m =
[[ 59.0   9.3 -18.3 -32.3]
 [-41.8  -0.1  10.9  22.6]]
m[0][0] -> 59.0
m[0][1] -> 9.3
m[1][2] -> 10.9
m[0][3] -> -32.3
m[0][2] -> -18.3
m[:, 3] -> [-32.3, 22.6]

grid = [ 543  678 -212  283  666  426  299 -810]
grid[-8] => 543
grid[-6] => -212
grid[-7] => 678

X =
[-0.02  0.03  0.07  0.04  0.13  0.01 -0.08 -0.02 -0.09  0.13  0.23  0.01
  0.08 -0.14 -0.06]
X[0]	-0.02
X[3]	0.04
X[6]	-0.08
X[13]	-0.14
X[14]	-0.06
X[9]	0.13
X[2]	0.07
X[8]	-0.09

arr = 28.4	0.6	9.0	12.8	18.3	-24.1	-12.9	-28.5	-2.3	5.7	-24.5	-44.8	29.6	17.8
arr[0] => 28.4
arr[10] => -24.5
arr[-7] => -28.5
arr[-11] => 12.8
arr[4] => 18.3
arr[-12] => 9.0
arr[-2] => 29.6
arr[-6] => -2.3
arr[6] => -12.9
arr[9] => 5.7

x =
 14.7  -15.0  -10.6    5.4   15.5    4.9
 26.2  -31.3  -22.9    6.8   30.5    5.9
 35.9  -35.4  -21.7   18.7   35.3   18.6
  1.8   -5.1   -3.9   -1.0    3.1   -0.6
 20.3  -18.1   -8.3   13.5   18.5   13.7
 22.8  -36.5  -31.5   -5.5   31.5   -7.0
 37.2  -34.5  -18.1   23.2   34.1   23.7
 34.0  -25.4   -9.1   27.9   26.1   29.1
 24.3  -21.5  -12.1   14.5   22.3   14.1
-44.9   30.7   12.2  -27.5  -46.0  -24.0
 29.5  -40.9  -32.0    1.6   37.8    0.4
  3.4   -5.4   -5.9   -1.3    3.9   -1.8
 20.0   -8.6    3.0   25.1   10.2   26.9
 24.7  -21.6  -12.4   14.6   22.3   14.0
x[0][0] => 14.7
x[:, 3] => [5.4, 6.8, 18.7, -1.0, 13.5, -5.5, 23.2, 27.9, 14.5, -27.5, 1.6, -1.3, 25.1, 14.6]
x[5] => [22.8, -36.5, -31.5, -5.5, 31.5, -7.0]
x[12][5] => 26.9
x[13][5] => 14.0
x[1][0] => 26.2
x[9][0] => -44.9
x[3][0] => 1.8
x[9] => [-44.9, 30.7, 12.2, -27.5, -46.0, -24.0]
x[5][4] => 31.5
x[3][1] => -5.1
x[10][0] => 29.5
x[3][3] => -1.0
x[5][2] => -31.5
x[8][1] => -21.5
x[8] => [24.3, -21.5, -12.1, 14.5, 22.3, 14.1]
x[4][3] => 13.5
x[10][4] => 37.8
x[11][2] => -5.9
x[3] => [1.8, -5.1, -3.9, -1.0, 3.1, -0.6]
x[:, 0] => [14.7, 26.2, 35.9, 1.8, 20.3, 22.8, 37.2, 34.0, 24.3, -44.9, 29.5, 3.4, 20.0, 24.7]
x[:, 2] => [-10.6, -22.9, -21.7, -3.9, -8.3, -31.5, -18.1, -9.1, -12.1, 12.2, -32.0, -5.9, 3.0, -12.4]
x[2][4] => 35.3
x[10][3] => 1.6
x[0][5] => 4.9
x[10] => [29.5, -40.9, -32.0, 1.6, 37.8, 0.4]
x[10][5] => 0.4
x[9][4] => -46.0
x[13][3] => 14.6
x[:, 5] => [4.9, 5.9, 18.6, -0.6, 13.7, -7.0, 23.7, 29.1, 14.1, -24.0, 0.4, -1.8, 26.9, 14.0]
x[2][1] => -35.4
x[2][0] => 35.9
x[12][1] => -8.6
x[10][1] => -40.9
x[5][3] => -5.5
x[7][2] => -9.1

B =
[[  4.5 -14.3  22.5 -11.7  17.3 -24.6  24.5   8.8 -28.8 -21.6  33.1]
 [ 16.3  34.1 -43.2  32.1 -44.8   0.4 -34.5 -38.5   9.8  -8.3  -4.4]
 [-26.7 -30.6  29.1 -33.2  38.2  17.2  23.8  35.3  -1.6  22.9  -6.4]
 [-31.0 -23.4  21.2 -24.9  30.2  19.3  16.4  30.5   6.6  22.1 -13.5]
 [ -7.6  14.7 -17.5  10.8 -12.7  23.9 -22.7  -5.6  26.7  20.0 -32.0]
 [ 15.8  36.7 -48.0  31.6 -46.2   3.2 -35.0 -37.5  12.7  -4.6  -7.6]
 [ -7.5  15.1 -18.1  11.3 -13.5  21.5 -18.6  -8.1  29.2  23.6 -34.4]]
B[0,0] => 4.5
B[3,0] => -31.0
B[5,8] => 12.7
B[5,10] => -7.6
B[2] => [-26.7, -30.6, 29.1, -33.2, 38.2, 17.2, 23.8, 35.3, -1.6, 22.9, -6.4]
B[6] => [-7.5, 15.1, -18.1, 11.3, -13.5, 21.5, -18.6, -8.1, 29.2, 23.6, -34.4]
B[1,8] => 9.8
B[6,6] => -18.6
B[0,5] => -24.6
B[4,9] => 20.0
B[4,7] => -5.6
B[0,10] => 33.1
B[1,3] => 32.1
B[0,6] => 24.5
B[4,3] => 10.8
B[6,4] => -13.5
B[5,5] => 3.2
B[5,1] => 36.7
B[5,4] => -46.2
B[6,0] => -7.5
B[6,10] => -34.4
B[4,4] => -12.7
B[3,8] => 6.6
B[6,5] => 21.5
B[5,0] => 15.8
B[1] => [16.3, 34.1, -43.2, 32.1, -44.8, 0.4, -34.5, -38.5, 9.8, -8.3, -4.4]
B[1,4] => -44.8
B[:, 4] => [17.3, -44.8, 38.2, 30.2, -12.7, -46.2, -13.5]
B[:, 6] => [24.5, -34.5, 23.8, 16.4, -22.7, -35.0, -18.6]
B[2,8] => -1.6
B[3,1] => -23.4
B[3,4] => 30.2

M =
[[-1.56  0.24 -1.17  0.28  0.67 -1.95  0.43 -1.93 -0.45 -1.77 -0.51]
 [-0.06 -1.76 -1.99 -1.89 -0.19 -1.85 -1.78 -1.09 -1.85 -0.44 -1.97]
 [-0.12 -0.60 -1.97 -1.97  1.87 -1.89 -1.95 -1.70 -1.95 -1.95 -1.72]
 [-1.93 -1.89  0.32  0.04 -1.81  2.44  1.08 -0.47  1.26  2.24 -0.83]
 [-0.04 -0.87 -1.98 -1.99  1.61 -1.93 -1.91 -1.61 -1.92 -1.99 -1.80]
 [-1.97 -1.76  0.78  0.95 -1.81  2.35  2.17 -0.67  2.10  1.53 -0.37]
 [-1.96 -0.25 -0.52  1.32 -1.15 -1.97  2.07 -1.96  1.05 -1.79 -0.24]
 [-1.85 -1.95 -0.39 -0.95 -1.85  1.91 -0.30 -0.55  0.07  2.22 -1.29]
 [-1.98 -1.60  0.58  1.15 -1.87  1.39  2.34 -1.13  2.06  0.08 -0.32]
 [-1.67  0.22 -1.02  0.55  0.38 -1.97  0.82 -1.94 -0.12 -1.77 -0.40]
 [-1.98 -0.37 -0.20  1.62 -1.56 -1.83  2.52 -1.94  1.54 -1.85 -0.08]
 [-1.07 -1.95 -1.97 -1.83 -1.98  0.19 -1.78 -0.58 -1.90  2.85 -1.98]
 [-1.99 -1.39  0.29  1.28 -1.95  0.18  2.43 -1.56  1.92 -1.42 -0.32]
 [-1.99 -1.41  0.35  1.28 -1.94  0.37  2.43 -1.50  1.95 -1.23 -0.31]
 [-1.56 -1.98 -1.68 -1.99 -1.92  0.83 -1.99 -0.67 -1.91  2.46 -1.94]
 [-1.98 -1.69  0.71  1.07 -1.84  1.95  2.28 -0.86  2.11  0.91 -0.33]]
M[0, 0] = -1.56
M[5, 10] = -0.37
M[13, 5] = 0.37
M[8, 6] = 2.34
M[0, 6] = 0.43
M[:, 3] = [0.28, -1.89, -1.97, 0.04, -1.99, 0.95, 1.32, -0.95, 1.15, 0.55, 1.62, -1.83, 1.28, 1.28, -1.99, 1.07]
M[:, 4] = [0.67, -0.19, 1.87, -1.81, 1.61, -1.81, -1.15, -1.85, -1.87, 0.38, -1.56, -1.98, -1.95, -1.94, -1.92, -1.84]
M[6, 7] = -1.96
M[3] = [-1.93, -1.89, 0.32, 0.04, -1.81, 2.44, 1.08, -0.47, 1.26, 2.24, -0.83]
M[9, 6] = 0.82
M[11, 10] = -1.98
M[9, 5] = -1.97
M[8] = [-1.98, -1.60, 0.58, 1.15, -1.87, 1.39, 2.34, -1.13, 2.06, 0.08, -0.32]
M[1, 5] = -1.85
M[12] = [-1.99, -1.39, 0.29, 1.28, -1.95, 0.18, 2.43, -1.56, 1.92, -1.42, -0.32]
M[11, 0] = -1.07
M[3, 3] = 0.04
M[12, 2] = 0.29
M[6, 9] = -1.79
M[15, 6] = 2.28
M[:, 9] = [-1.77, -0.44, -1.95, 2.24, -1.99, 1.53, -1.79, 2.22, 0.08, -1.77, -1.85, 2.85, -1.42, -1.23, 2.46, 0.91]
M[5, 6] = 2.17
M[7, 8] = 0.07
M[9] = [-1.67, 0.22, -1.02, 0.55, 0.38, -1.97, 0.82, -1.94, -0.12, -1.77, -0.40]
M[4, 1] = -0.87
M[6, 6] = 2.07
M[:, 6] = [0.43, -1.78, -1.95, 1.08, -1.91, 2.17, 2.07, -0.30, 2.34, 0.82, 2.52, -1.78, 2.43, 2.43, -1.99, 2.28]
M[13] = [-1.99, -1.41, 0.35, 1.28, -1.94, 0.37, 2.43, -1.50, 1.95, -1.23, -0.31]
M[5, 7] = -0.67
M[3, 4] = -1.81
M[4, 7] = -1.61
M[15, 8] = 2.11
